Below are the code and all the weights of a small trained network. Each question names an input and a class and asks about switching units off, where a switched-off unit gives its printed mean instead of its output.

import numpy as np


def w(rows, s, z=0):
    codes = np.array(rows[::2]) - 128.0
    scale = np.full(codes.shape[1], s)
    scale[-1] = z or s
    return codes * scale


def norm(h):
    return h / np.sqrt((h * h).mean(-1, keepdims=True) + 1e-5)


def f(y):
    return y / 2 * (1 + np.tanh(0.7978845608 * (y + 0.044715 * y**3)))


def log_softmax(a):
    a = a - a.max(-1, keepdims=True)
    return a - np.log(np.exp(a).sum(-1, keepdims=True))


def net(x, mask):
    res = np.array(x, float).reshape(1, 6) / 4 @ E
    u = 0
    for l in range(4):
        y = f(norm(res) @ A[l][:, :-1].T + A[l][:, -1])
        res = res + np.where(mask[u : u + 4], y, B[l][:, -1]) @ B[l][:, :-1]
        u += 4
    return log_softmax(norm(res)[-1] @ U[:, :-1].T + U[:, -1])


A, B = {}, {}
E = w([
[109,154,68,32,87],'x0',
[254,115,154,109,130],'x1',
[129,127,127,128,131],'x2',
[129,124,129,126,130],'x3',
[124,73,57,190,66],'x4',
[127,128,127,128,130],'x5',
],0.0074)
A[0] = w([
[136,255,81,188,118,252],'0.n1',
[116,78,187,118,9,133],'0.n2',
[152,96,243,80,12,177],'0.n3',
[242,70,167,124,58,74],'0.n4',
],0.0063,0.0041)
B[0] = w([
[158,62,169,113,199,253],'0.n1',
[48,38,1,116,120,149],'0.n2',
[174,130,137,51,239,195],'0.n3',
[159,173,205,236,66,213],'0.n4',
],0.006,0.0029)
A[1] = w([
[225,137,22,129,56,71],'1.n1',
[96,115,179,134,206,69],'1.n2',
[16,204,16,2,83,57],'1.n3',
[227,48,31,146,4,6],'1.n4',
],0.0066,0.0022)
B[1] = w([
[72,255,81,74,108,170],'1.n1',
[43,195,185,127,169,174],'1.n2',
[160,68,218,128,66,253],'1.n3',
[85,193,139,187,89,212],'1.n4',
],0.0085,0.004)
A[2] = w([
[73,115,1,228,138,77],'2.n1',
[189,163,99,48,76,4],'2.n2',
[92,160,109,50,168,104],'2.n3',
[209,163,45,49,118,96],'2.n4',
],0.0088,0.0036)
B[2] = w([
[159,71,170,100,198,254],'2.n1',
[108,138,54,150,166,153],'2.n2',
[135,90,107,154,80,149],'2.n3',
[114,79,100,101,248,163],'2.n4',
],0.013,0.0033)
A[3] = w([
[140,198,1,108,110,3],'3.n1',
[91,152,127,115,198,147],'3.n2',
[146,64,78,192,73,182],'3.n3',
[227,76,84,158,77,175],'3.n4',
],0.0095,0.0033)
B[3] = w([
[11,157,193,155,173,181],'3.n1',
[102,151,5,157,69,250],'3.n2',
[149,129,24,163,56,255],'3.n3',
[120,209,93,118,136,241],'3.n4',
],0.013,0.0023)
U = w([
[47,201,132,167,142,252],'0',
[120,108,210,45,68,169],'1',
[205,174,208,132,178,84],'2',
[160,140,67,67,196,118],'3',
[125,37,104,188,156,86],'4',
[114,94,73,120,3,35],'5',
[196,197,97,205,81,98],'6',
],0.021,0.004)

Each question gives the input, the list of numbers given to net, and the class t.
The units are the neurons (one row each of A and B). Each row of codes is followed by its name. A weight is (code - 128) times the scale printed after its matrix; where a second scale follows, it is the last column's (A, B and U).
mask holds one flag per neuron, layer by layer. A switched-off neuron (its flag False) gives its mean, the last column of its row in B, instead of its output. The means were averaged over made-up inputs and are rounded, as every weight is.
A unit's drop is (log p(t) with every unit on - log p(t) with that unit switched off) / (log p(t) with every unit on - log p(t) with every unit switched off).
The circuit of an input: a set's keep is (log p(t) with only the set's units on - log p(t) with every unit switched off) / (log p(t) with every unit on - log p(t) with every unit switched off). Starting from the 12 units with the biggest drops (on a tie, the unit counted first), units are removed one at a time, each time the one whose removal leaves the highest keep (on an exact tie, the one counted first), for as long as the keep stays at least 0.8.
units of the circuit, in order: the units of the circuit, biggest drop first
unit that matters most: the unit with the biggest drop
k most important neurons: the k neurons with the biggest drops, biggest first
top k neurons in layer l: the k neurons of layer l with the biggest drops, biggest first
drop of u: that unit's drop, to one decimal
input [0,-5,-4,-2,1,1], class 4: most important neuron	0.n1
input [3,1,2,-4,-6,-4], class 3: units of the circuit, in order	3.n2, 1.n4
input [4,2,-7,7,4,-2], class 0: 2 most important neurons	1.n1, 3.n1
input [2,8,4,-1,-5,-7], class 3: units of the circuit, in order	2.n4, 1.n3
input [-6,1,-3,5,4,1], class 6: 3 most important neurons	3.n4, 3.n3, 2.n4
input [1,-4,3,-8,-5,-3], class 1: units of the circuit, in order	0.n4, 1.n3
input [-3,0,1,-7,-5,3], class 0: top 2 neurons in layer 3	3.n2, 3.n3
input [2,-6,7,6,1,2], class 5: top 3 neurons in layer 1	1.n3, 1.n2, 1.n1
input [-3,1,2,3,8,-7], class 6: top 3 neurons in layer 3	3.n4, 3.n3, 3.n2
input [4,8,-8,-7,0,-1], class 3: 2 most important neurons	2.n4, 0.n3
input [-7,0,0,8,-3,8], class 0: units of the circuit, in order	1.n2, 3.n2
input [1,8,2,-1,4,5], class 0: 3 most important neurons	1.n1, 3.n1, 1.n3
input [-1,-1,2,-8,1,1], class 4: top 2 neurons in layer 0	0.n3, 0.n1
input [8,-1,-5,-6,-5,-4], class 1: units of the circuit, in order	1.n3
input [2,6,5,4,7,3], class 0: units of the circuit, in order	1.n1, 3.n1
input [-1,2,6,5,7,-1], class 6: 2 most important neurons	1.n4, 2.n1
input [1,-6,-6,3,3,-6], class 5: 2 most important neurons	1.n3, 3.n3
input [1,-7,-8,0,-5,4], class 1: top 2 neurons in layer 1	1.n3, 1.n4
input [0,-4,0,6,8,1], class 4: top 2 neurons in layer 2	2.n1, 2.n3
input [-5,4,2,5,2,8], class 6: unit that matters most	2.n1
input [-2,-5,3,-6,8,0], class 4: drop of 2.n1	2.7
input [8,-3,-5,7,-8,3], class 1: drop of 1.n3	1.5
input [-4,-7,-1,8,4,6], class 4: drop of 2.n1	0.4
input [4,4,-1,7,-6,7], class 3: drop of 3.n1	0.0
